Below is a small trained network, with its code and all its weights. Each question gives an input and a class and asks what happens when units are switched off, that is, made to give their printed mean instead of their output.

import numpy as np


def w(rows, s, z=0):
    codes = np.array(rows[::2]) - 128.0
    scale = np.full(codes.shape[1], s)
    scale[-1] = z or s
    return codes * scale


def norm(h):
    return h / np.sqrt((h * h).mean(-1, keepdims=True) + 1e-5)


def f(y):
    return y / 2 * (1 + np.tanh(0.7978845608 * (y + 0.044715 * y**3)))


def log_softmax(a):
    a = a - a.max(-1, keepdims=True)
    return a - np.log(np.exp(a).sum(-1, keepdims=True))


def net(x, mask):
    res = np.array(x, float).reshape(1, 7) / 4 @ E
    u = 0
    for l in range(3):
        y = f(norm(res) @ A[l][:, :-1].T + A[l][:, -1])
        res = res + np.where(mask[u : u + 6], y, B[l][:, -1]) @ B[l][:, :-1]
        u += 6
    return log_softmax(norm(res)[-1] @ U[:, :-1].T + U[:, -1])


A, B = {}, {}
E = w([
[87,74,132,112,160,154,104,237,85,28,83],'x0',
[171,128,110,83,128,94,142,136,164,130,162],'x1',
[80,171,72,132,122,188,212,119,192,189,187],'x2',
[134,123,169,154,162,176,85,202,133,130,167],'x3',
[39,203,102,120,117,74,165,201,74,89,144],'x4',
[156,131,185,91,143,176,111,148,104,176,99],'x5',
[170,125,141,160,1,95,81,136,189,137,140],'x6',
],0.0029)
A[0] = w([
[136,124,70,153,184,103,162,147,70,101,238,130],'0.n0',
[48,217,52,138,110,84,221,123,121,121,114,140],'0.n1',
[135,143,133,116,180,249,146,95,197,235,173,51],'0.n2',
[76,145,129,251,49,91,64,131,119,56,74,9],'0.n3',
[134,120,113,129,108,196,162,136,171,191,146,104],'0.n4',
[90,114,139,196,15,79,71,169,152,42,98,164],'0.n5',
],0.003,0.0011)
B[0] = w([
[117,159,231,101,103,113,134,124,142,152,51,165],'0.n0',
[109,228,163,84,83,96,130,160,179,136,242,230],'0.n1',
[160,53,104,253,99,200,140,130,188,175,153,229],'0.n2',
[198,108,174,200,111,195,188,127,181,157,167,177],'0.n3',
[118,55,139,209,118,151,165,84,128,169,70,165],'0.n4',
[119,71,104,106,178,179,138,135,185,195,93,253],'0.n5',
],0.0044,0.0017)
A[1] = w([
[130,111,201,151,125,204,128,153,107,105,118,191],'1.n0',
[166,123,161,126,136,87,135,132,70,58,138,153],'1.n1',
[121,159,206,227,154,178,114,100,104,255,149,120],'1.n2',
[142,97,75,254,105,159,143,128,207,135,169,118],'1.n3',
[209,61,140,167,107,120,52,110,106,140,92,9],'1.n4',
[141,194,175,210,160,116,82,126,81,169,151,60],'1.n5',
],0.004,0.0016)
B[1] = w([
[118,180,68,157,139,101,172,181,123,84,108,192],'1.n0',
[199,70,51,158,113,171,119,141,160,192,134,150],'1.n1',
[181,23,126,109,134,73,193,169,243,171,100,216],'1.n2',
[103,114,102,172,101,254,178,193,208,235,89,252],'1.n3',
[15,212,183,68,53,100,112,105,62,116,169,196],'1.n4',
[88,46,97,176,16,143,128,160,166,119,44,129],'1.n5',
],0.004,0.0033)
A[2] = w([
[158,132,95,125,127,106,207,3,122,190,119,214],'2.n0',
[178,80,204,118,84,115,68,106,120,80,121,2],'2.n1',
[137,106,102,132,176,142,118,71,91,108,84,211],'2.n2',
[157,119,140,107,196,163,143,225,131,90,95,94],'2.n3',
[187,111,100,50,198,105,147,129,149,110,138,94],'2.n4',
[149,91,100,94,95,64,40,188,136,97,100,157],'2.n5',
],0.0039,0.0019)
B[2] = w([
[128,96,55,184,170,193,87,253,94,25,122,254],'2.n0',
[50,188,135,66,56,60,93,25,131,172,128,142],'2.n1',
[191,86,104,200,182,115,95,153,74,97,87,171],'2.n2',
[139,116,46,190,160,115,83,72,62,49,114,237],'2.n3',
[132,78,127,214,42,207,158,179,177,164,81,141],'2.n4',
[154,78,132,192,180,164,143,59,149,207,114,226],'2.n5',
],0.0043,0.002)
U = w([
[141,108,199,64,85,62,70,30,119,185,90,3],'0',
[72,250,117,42,133,63,175,179,105,74,200,184],'1',
[147,69,100,167,88,185,204,189,254,208,112,151],'2',
[166,70,91,162,224,135,84,161,41,45,61,165],'3',
],0.0073,0.0021)

Each question gives the input, the list of numbers given to net, and the class t.
The units are the neurons (one row each of A and B). Each row of codes is followed by its name. A weight is (code - 128) times the scale printed after its matrix; where a second scale follows, it is the last column's (A, B and U).
mask holds one flag per neuron, layer by layer. A switched-off neuron (its flag False) gives its mean, the last column of its row in B, instead of its output. The means were averaged over made-up inputs and are rounded, as every weight is.
A unit's drop is (log p(t) with every unit on - log p(t) with that unit switched off) / (log p(t) with every unit on - log p(t) with every unit switched off).
The circuit of an input: a set's keep is (log p(t) with only the set's units on - log p(t) with every unit switched off) / (log p(t) with every unit on - log p(t) with every unit switched off). Starting from the 12 units with the biggest drops (on a tie, the unit counted first), units are removed one at a time, each time the one whose removal leaves the highest keep (on an exact tie, the one counted first), for as long as the keep stays at least 0.8.
units of the circuit, in order: the units of the circuit, biggest drop first
most important unit: the unit with the biggest drop
top k neurons: the k neurons with the biggest drops, biggest first
top k neurons in layer l: the k neurons of layer l with the biggest drops, biggest first
drop of u: that unit's drop, to one decimal
input [-2,8,-3,-7,1,7,-3], class 3: units of the circuit, in order	(2.n0)
input [6,6,-4,-7,0,-2,5], class 0: units of the circuit, in order	(1.n3; 2.n0)
input [4,2,-2,-3,1,3,6], class 0: units of the circuit, in order	(1.n3; 2.n1)
input [-1,0,-2,0,-4,7,0], class 0: top 3 neurons in layer 0	(0.n3; 0.n5; 0.n1)
input [0,6,-4,0,-6,-2,8], class 0: units of the circuit, in order	(1.n4; 2.n1)
input [5,-2,2,6,4,5,2], class 3: units of the circuit, in order	(2.n3; 1.n3)
input [6,5,-8,3,-3,-5,2], class 0: top 2 neurons in layer 1	(1.n4; 1.n3)
input [-5,1,-4,-8,-1,-6,0], class 3: top 2 neurons	(2.n0; 1.n4)
input [-7,0,-7,3,3,0,2], class 0: top 2 neurons	(0.n2; 1.n3)
input [-3,4,-7,-1,5,2,-2], class 0: top 4 neurons in layer 2	(2.n0; 2.n1; 2.n3; 2.n5)
input [3,3,1,2,6,5,4], class 1: top 2 neurons in layer 2	(2.n2; 2.n0)
input [4,8,2,2,1,-4,-5], class 1: top 2 neurons	(0.n1; 1.n2)
input [5,-8,3,-3,5,8,-3], class 1: top 2 neurons in layer 2	(2.n0; 2.n5)
input [-4,-6,1,-6,5,-6,-1], class 1: units of the circuit, in order	(0.n1)
input [7,-6,5,-6,3,-7,2], class 1: top 2 neurons	(0.n1; 0.n2)
input [-4,6,-6,-3,1,-2,7], class 0: top 2 neurons	(0.n2; 1.n2)
input [-1,-4,-5,-1,2,2,1], class 0: top 2 neurons	(0.n2; 1.n4)
input [-7,6,1,-3,5,4,-4], class 1: top 2 neurons	(0.n1; 1.n3)
input [7,8,8,-4,1,-5,-8], class 1: drop of 0.n1	0.2
input [8,6,2,-3,3,8,4], class 3: most important unit	2.n3
input [6,3,4,-4,-8,1,-7], class 3: drop of 2.n2	0.1
